Below are the code and all the weights of a small trained network. Each question names an input and a class and asks about switching units off, where a switched-off unit gives its printed mean instead of its output.

import numpy as np


def w(rows, s, z=0):
    codes = np.array(rows[::2]) - 128.0
    scale = np.full(codes.shape[1], s)
    scale[-1] = z or s
    return codes * scale


def f(y):
    return np.maximum(y, 0)


def log_softmax(a):
    a = a - a.max(-1, keepdims=True)
    return a - np.log(np.exp(a).sum(-1, keepdims=True))


def net(x, mask):
    res = np.array(x, float).reshape(1, 7) / 4 @ E
    y = f(res @ A[0][:, :-1].T + A[0][:, -1])
    res = res + np.where(mask, y, B[0][:, -1]) @ B[0][:, :-1]
    return log_softmax(res[-1] @ U[:, :-1].T + U[:, -1])


A, B = {}, {}
E = w([
[92,189,67,146,211,159,23,74,130],'x0',
[97,138,130,71,127,245,86,181,108],'x1',
[238,139,200,135,255,86,167,213,135],'x2',
[80,17,170,196,193,125,121,75,159],'x3',
[175,102,37,21,153,126,105,116,101],'x4',
[179,198,73,156,159,111,225,163,155],'x5',
[156,153,139,171,61,88,70,104,73],'x6',
],0.0052)
A[0] = w([
[128,132,136,138,91,161,121,153,117,79],'neuron 1',
[81,159,141,94,146,170,59,124,129,125],'neuron 2',
[110,145,117,130,146,148,61,102,124,97],'neuron 3',
[92,136,123,134,122,164,174,132,152,116],'neuron 4',
[47,86,151,148,120,184,207,133,160,129],'neuron 5',
[159,102,166,145,173,141,120,162,115,140],'neuron 6',
[115,117,83,146,115,186,86,107,122,151],'neuron 7',
[99,124,166,96,7,183,114,146,110,157],'neuron 8',
[84,123,120,94,107,89,129,113,147,114],'neuron 9',
[181,199,117,120,142,140,191,176,131,108],'neuron 10',
[153,75,132,34,124,132,117,138,111,190],'neuron 11',
[109,128,176,168,126,81,107,121,132,218],'neuron 12',
[137,91,121,84,144,131,102,130,122,151],'neuron 13',
[148,115,142,200,65,82,135,122,108,253],'neuron 14',
[162,115,211,155,189,137,135,174,140,144],'neuron 15',
],0.016,0.0024)
B[0] = w([
[104,163,132,110,128,127,137,129,85,162],'neuron 1',
[76,144,129,168,131,84,96,80,119,225],'neuron 2',
[81,129,124,143,96,113,102,116,84,198],'neuron 3',
[119,101,145,96,176,96,73,135,104,172],'neuron 4',
[101,85,149,148,163,126,49,74,167,220],'neuron 5',
[154,91,176,123,150,159,134,101,104,185],'neuron 6',
[92,159,136,139,120,141,114,111,55,215],'neuron 7',
[100,133,160,155,109,150,168,250,79,254],'neuron 8',
[155,113,162,159,132,126,128,136,156,167],'neuron 9',
[182,205,89,91,143,114,141,188,143,218],'neuron 10',
[175,105,50,152,141,195,143,137,143,211],'neuron 11',
[135,113,149,101,94,147,172,81,131,201],'neuron 12',
[125,130,103,102,131,177,136,103,90,178],'neuron 13',
[136,135,156,93,87,104,198,79,161,220],'neuron 14',
[191,128,201,199,122,125,109,111,80,220],'neuron 15',
],0.023,0.01)
U = w([
[135,205,113,133,157,36,70,140,129,21],'0',
[147,81,133,174,184,174,77,72,123,187],'1',
[98,132,124,73,166,76,91,155,205,2],'2',
[179,165,155,127,116,143,193,217,92,187],'3',
[23,141,117,158,107,124,84,147,61,101],'4',
[150,169,2,42,110,140,186,139,199,183],'5',
[113,98,188,141,81,75,150,48,150,201],'6',
[103,76,121,157,126,137,124,190,183,18],'7',
],0.0063,0.0018)

Each question gives the input, the list of numbers given to net, and the class t.
The units are the neurons (one row each of A and B). Each row of codes is followed by its name. A weight is (code - 128) times the scale printed after its matrix; where a second scale follows, it is the last column's (A, B and U).
mask holds one flag per neuron, in row order. A switched-off neuron (its flag False) gives its mean, the last column of its row in B, instead of its output. The means were averaged over made-up inputs and are rounded, as every weight is.
A unit's drop is (log p(t) with every unit on - log p(t) with that unit switched off) / (log p(t) with every unit on - log p(t) with every unit switched off).
The circuit of an input: a set's keep is (log p(t) with only the set's units on - log p(t) with every unit switched off) / (log p(t) with every unit on - log p(t) with every unit switched off). Starting from the 12 units with the biggest drops (on a tie, the unit counted first), units are removed one at a time, each time the one whose removal leaves the highest keep (on an exact tie, the one counted first), for as long as the keep stays at least 0.8.
circuit, biggest first: the units of the circuit, biggest drop first
unit that matters most: the unit with the biggest drop
top k neurons: the k neurons with the biggest drops, biggest first
drop of u: that unit's drop, to one decimal
input [3,0,1,8,-8,-5,0], class 6: circuit, biggest first	[neuron 12]
input [8,-7,4,-8,2,-1,-6], class 5: circuit, biggest first	[neuron 15; neuron 10]
input [-3,2,1,4,-2,-5,0], class 1: circuit, biggest first	[neuron 5; neuron 3]
input [8,3,6,-6,-5,1,2], class 0: circuit, biggest first	[neuron 8; neuron 10]
input [8,-5,3,3,-3,-6,-3], class 6: circuit, biggest first	[neuron 12; neuron 11]
input [-8,5,-4,7,-7,7,0], class 6: top 3 neurons	[neuron 14; neuron 11; neuron 5]
input [-6,1,-6,-3,7,-3,-6], class 3: top 2 neurons	[neuron 8; neuron 11]
input [-6,5,1,-1,-4,8,-5], class 0: top 3 neurons	[neuron 10; neuron 5; neuron 8]
input [8,-2,7,0,-7,-4,-6], class 6: top 3 neurons	[neuron 11; neuron 12; neuron 5]
input [-7,-1,5,3,-8,8,-4], class 1: top 4 neurons	[neuron 5; neuron 15; neuron 8; neuron 6]
input [-5,-6,-7,3,3,1,-6], class 1: top 2 neurons	[neuron 5; neuron 12]
input [-2,4,-2,0,7,-1,-6], class 1: top 2 neurons	[neuron 11; neuron 10]
input [2,-3,6,8,2,7,6], class 6: top 2 neurons	[neuron 8; neuron 11]
input [2,-4,-7,-2,-8,1,2], class 6: circuit, biggest first	[neuron 14]
input [0,5,-5,-8,7,8,-3], class 5: top 2 neurons	[neuron 15; neuron 10]
input [-8,0,0,5,5,-4,7], class 3: top 2 neurons	[neuron 8; neuron 5]
input [-4,5,0,4,5,4,2], class 5: drop of neuron 2	0.1
input [-1,1,4,0,4,-5,-8], class 1: drop of neuron 8	0.1
input [-7,-1,2,-6,7,2,-3], class 5: drop of neuron 14	0.0
input [-6,5,-2,5,-4,0,-5], class 1: unit that matters most	neuron 5
